Below are the code and all the weights of a small trained network. Each question names an input and a class and asks about switching units off, where a switched-off unit gives its printed mean instead of its output.

import numpy as np


def w(rows, s, z=0):
    codes = np.array(rows[::2]) - 128.0
    scale = np.full(codes.shape[1], s)
    scale[-1] = z or s
    return codes * scale


def f(y):
    return np.maximum(y, 0)


def log_softmax(a):
    a = a - a.max(-1, keepdims=True)
    return a - np.log(np.exp(a).sum(-1, keepdims=True))


def net(x, mask):
    res = np.array(x, float).reshape(1, 8) / 4 @ E
    y = f(res @ A[0][:, :-1].T + A[0][:, -1])
    res = res + np.where(mask, y, B[0][:, -1]) @ B[0][:, :-1]
    return log_softmax(res[-1] @ U[:, :-1].T + U[:, -1])


A, B = {}, {}
E = w([
[133,70,153,160,87,190,144],'x0',
[124,123,142,207,95,134,83],'x1',
[50,147,42,201,134,194,68],'x2',
[93,175,106,98,171,39,229],'x3',
[196,147,93,112,109,72,65],'x4',
[138,89,227,72,164,124,61],'x5',
[255,100,85,133,100,193,46],'x6',
[75,229,49,159,184,113,156],'x7',
],0.0074)
A[0] = w([
[142,116,178,36,156,71,163,250],'N1',
[186,123,104,159,112,127,75,123],'N2',
[66,117,193,168,107,165,128,218],'N3',
[165,110,122,152,136,144,78,107],'N4',
[192,96,100,127,125,162,16,175],'N5',
[175,118,113,136,122,160,50,142],'N6',
[104,153,9,152,126,136,179,213],'N7',
[126,142,108,147,168,117,158,63],'N8',
[101,150,3,152,112,125,174,159],'N9',
],0.014,0.0021)
B[0] = w([
[137,178,213,86,77,135,232,226],'N1',
[166,118,113,136,87,165,107,192],'N2',
[57,64,177,173,144,125,76,202],'N3',
[178,130,139,103,144,149,102,185],'N4',
[178,127,79,75,48,116,80,247],'N5',
[158,136,95,125,41,139,107,214],'N6',
[114,148,20,134,210,100,124,243],'N7',
[123,105,85,133,140,146,162,169],'N8',
[169,141,81,172,254,123,133,239],'N9',
],0.018,0.014)
U = w([
[141,117,66,196,212,108,182,199],'0',
[132,126,171,119,132,102,254,254],'1',
[83,55,160,200,138,133,140,75],'2',
[204,95,94,125,68,148,87,50],'3',
],0.0092,0.00073)

Each question gives the input, the list of numbers given to net, and the class t.
The units are the neurons (one row each of A and B). Each row of codes is followed by its name. A weight is (code - 128) times the scale printed after its matrix; where a second scale follows, it is the last column's (A, B and U).
mask holds one flag per neuron, in row order. A switched-off neuron (its flag False) gives its mean, the last column of its row in B, instead of its output. The means were averaged over made-up inputs and are rounded, as every weight is.
A unit's drop is (log p(t) with every unit on - log p(t) with that unit switched off) / (log p(t) with every unit on - log p(t) with every unit switched off).
The circuit of an input: a set's keep is (log p(t) with only the set's units on - log p(t) with every unit switched off) / (log p(t) with every unit on - log p(t) with every unit switched off). Starting from all 9 units, units are removed one at a time, each time the one whose removal leaves the highest keep (on an exact tie, the one counted first), for as long as the keep stays at least 0.8.
units of the circuit, in order: the units of the circuit, biggest drop first
unit that matters most: the unit with the biggest drop
top k neurons: the k neurons with the biggest drops, biggest first
drop when u is switched off: that unit's drop, to one decimal
input [6,-5,-6,5,4,-1,-2,5], class 1: unit that matters most	N1
input [5,8,0,2,-4,1,-2,4], class 2: top 3 neurons	(N3, N9, N7)
input [-7,-5,-4,-3,-3,-4,-7,3], class 1: top 2 neurons	(N1, N3)
input [8,7,-7,-8,3,-6,-4,5], class 2: units of the circuit, in order	(N5, N3, N7)
input [8,5,7,-1,-5,4,-1,-5], class 2: top 2 neurons	(N3, N2)
input [0,7,2,7,-1,5,-5,-5], class 2: top 2 neurons	(N3, N5)
input [6,-3,-3,-3,-7,-3,-8,-6], class 2: drop when N3 is switched off	1.7
input [-2,-3,-8,-5,-2,-4,-8,6], class 1: drop when N6 is switched off	0.0
input [7,8,-6,4,-8,7,1,-6], class 2: drop when N3 is switched off	2.0
input [5,-1,-6,2,5,7,3,5], class 1: drop when N1 is switched off	0.7
